Below is a small trained network, with its code and all its weights. Each question gives an input and a class and asks what happens when units are switched off, that is, made to give their printed mean instead of their output.

import numpy as np


def w(rows, s, z=0):
    codes = np.array(rows[::2]) - 128.0
    scale = np.full(codes.shape[1], s)
    scale[-1] = z or s
    return codes * scale


def f(y):
    return np.maximum(y, 0)


def log_softmax(a):
    a = a - a.max(-1, keepdims=True)
    return a - np.log(np.exp(a).sum(-1, keepdims=True))


def net(x, mask):
    res = np.array(x, float).reshape(1, 3) / 4 @ E
    y = f(res @ A[0][:, :-1].T + A[0][:, -1])
    res = res + np.where(mask, y, B[0][:, -1]) @ B[0][:, :-1]
    return log_softmax(res[-1] @ U[:, :-1].T + U[:, -1])


A, B = {}, {}
E = w([
[74,8,192,154,85,34],'x0',
[219,87,178,203,61,150],'x1',
[152,183,247,107,146,57],'x2',
],0.012)
A[0] = w([
[98,134,237,82,166,63,251],'N1',
[145,65,170,134,169,100,87],'N2',
[165,68,26,180,77,199,190],'N3',
[75,68,123,139,112,55,193],'N4',
[219,123,211,217,49,99,253],'N5',
[172,212,118,149,150,219,217],'N6',
[74,62,107,131,163,112,226],'N7',
[157,75,70,178,91,120,205],'N8',
[110,97,113,159,53,86,104],'N9',
[140,251,110,211,183,118,192],'N10',
[26,95,136,80,185,102,203],'N11',
[94,68,141,154,55,87,183],'N12',
[181,198,114,142,237,199,236],'N13',
],0.013,0.0051)
B[0] = w([
[255,194,113,129,124,84,228],'N1',
[115,159,131,124,107,146,168],'N2',
[17,114,150,35,101,223,238],'N3',
[133,147,59,109,140,187,202],'N4',
[182,65,107,143,29,90,252],'N5',
[48,103,186,161,104,67,241],'N6',
[125,149,53,14,169,167,187],'N7',
[124,49,151,48,90,240,190],'N8',
[118,140,94,140,90,194,173],'N9',
[112,85,171,147,155,104,208],'N10',
[135,199,90,119,173,147,199],'N11',
[170,91,62,106,116,162,204],'N12',
[59,89,159,164,153,59,248],'N13',
],0.0099,0.02)
U = w([
[202,131,148,180,40,66,137],'0',
[112,88,154,201,47,82,88],'1',
[55,89,129,89,72,202,182],'2',
[151,153,83,141,76,149,38],'3',
[68,144,193,197,246,75,120],'4',
[148,211,98,130,231,95,245],'5',
[29,153,106,151,135,121,3],'6',
],0.011,0.0028)

Each question gives the input, the list of numbers given to net, and the class t.
The units are the neurons (one row each of A and B). Each row of codes is followed by its name. A weight is (code - 128) times the scale printed after its matrix; where a second scale follows, it is the last column's (A, B and U).
mask holds one flag per neuron, in row order. A switched-off neuron (its flag False) gives its mean, the last column of its row in B, instead of its output. The means were averaged over made-up inputs and are rounded, as every weight is.
A unit's drop is (log p(t) with every unit on - log p(t) with that unit switched off) / (log p(t) with every unit on - log p(t) with every unit switched off).
The circuit of an input: a set's keep is (log p(t) with only the set's units on - log p(t) with every unit switched off) / (log p(t) with every unit on - log p(t) with every unit switched off). Starting from the 12 units with the biggest drops (on a tie, the unit counted first), units are removed one at a time, each time the one whose removal leaves the highest keep (on an exact tie, the one counted first), for as long as the keep stays at least 0.8.
circuit, biggest first: the units of the circuit, biggest drop first
most important unit: the unit with the biggest drop
k most important neurons: the k neurons with the biggest drops, biggest first
drop of u: that unit's drop, to one decimal
input [-8,-7,-6], class 4: most important neuron -> [N13]
input [-1,-3,-2], class 6: circuit, biggest first -> [N8; N5]
input [1,0,0], class 3: circuit, biggest first -> [N3; N6]
input [-7,-5,-6], class 6: 2 most important neurons -> [N3; N1]
input [-8,-3,-6], class 6: 3 most important neurons -> [N3; N13; N1]
input [-1,4,0], class 1: 3 most important neurons -> [N7; N5; N4]
input [-8,7,-1], class 1: 3 most important neurons -> [N6; N13; N7]
input [-7,4,2], class 1: 2 most important neurons -> [N11; N7]
input [-5,6,6], class 1: 3 most important neurons -> [N6; N13; N10]
input [-7,4,4], class 1: 3 most important neurons -> [N5; N11; N7]
input [8,-3,1], class 3: 3 most important neurons -> [N12; N9; N13]
input [2,6,3], class 0: drop of N10 -> 0.0
input [-5,-6,-6], class 6: drop of N8 -> 0.1
input [-7,4,6], class 1: most important unit -> N5
input [-2,0,0], class 4: drop of N5 -> 0.3
input [-8,-7,-7], class 4: drop of N13 -> 0.3
input [-1,-1,0], class 4: 2 most important neurons -> [N5; N3]
input [-4,7,4], class 1: 2 most important neurons -> [N1; N6]
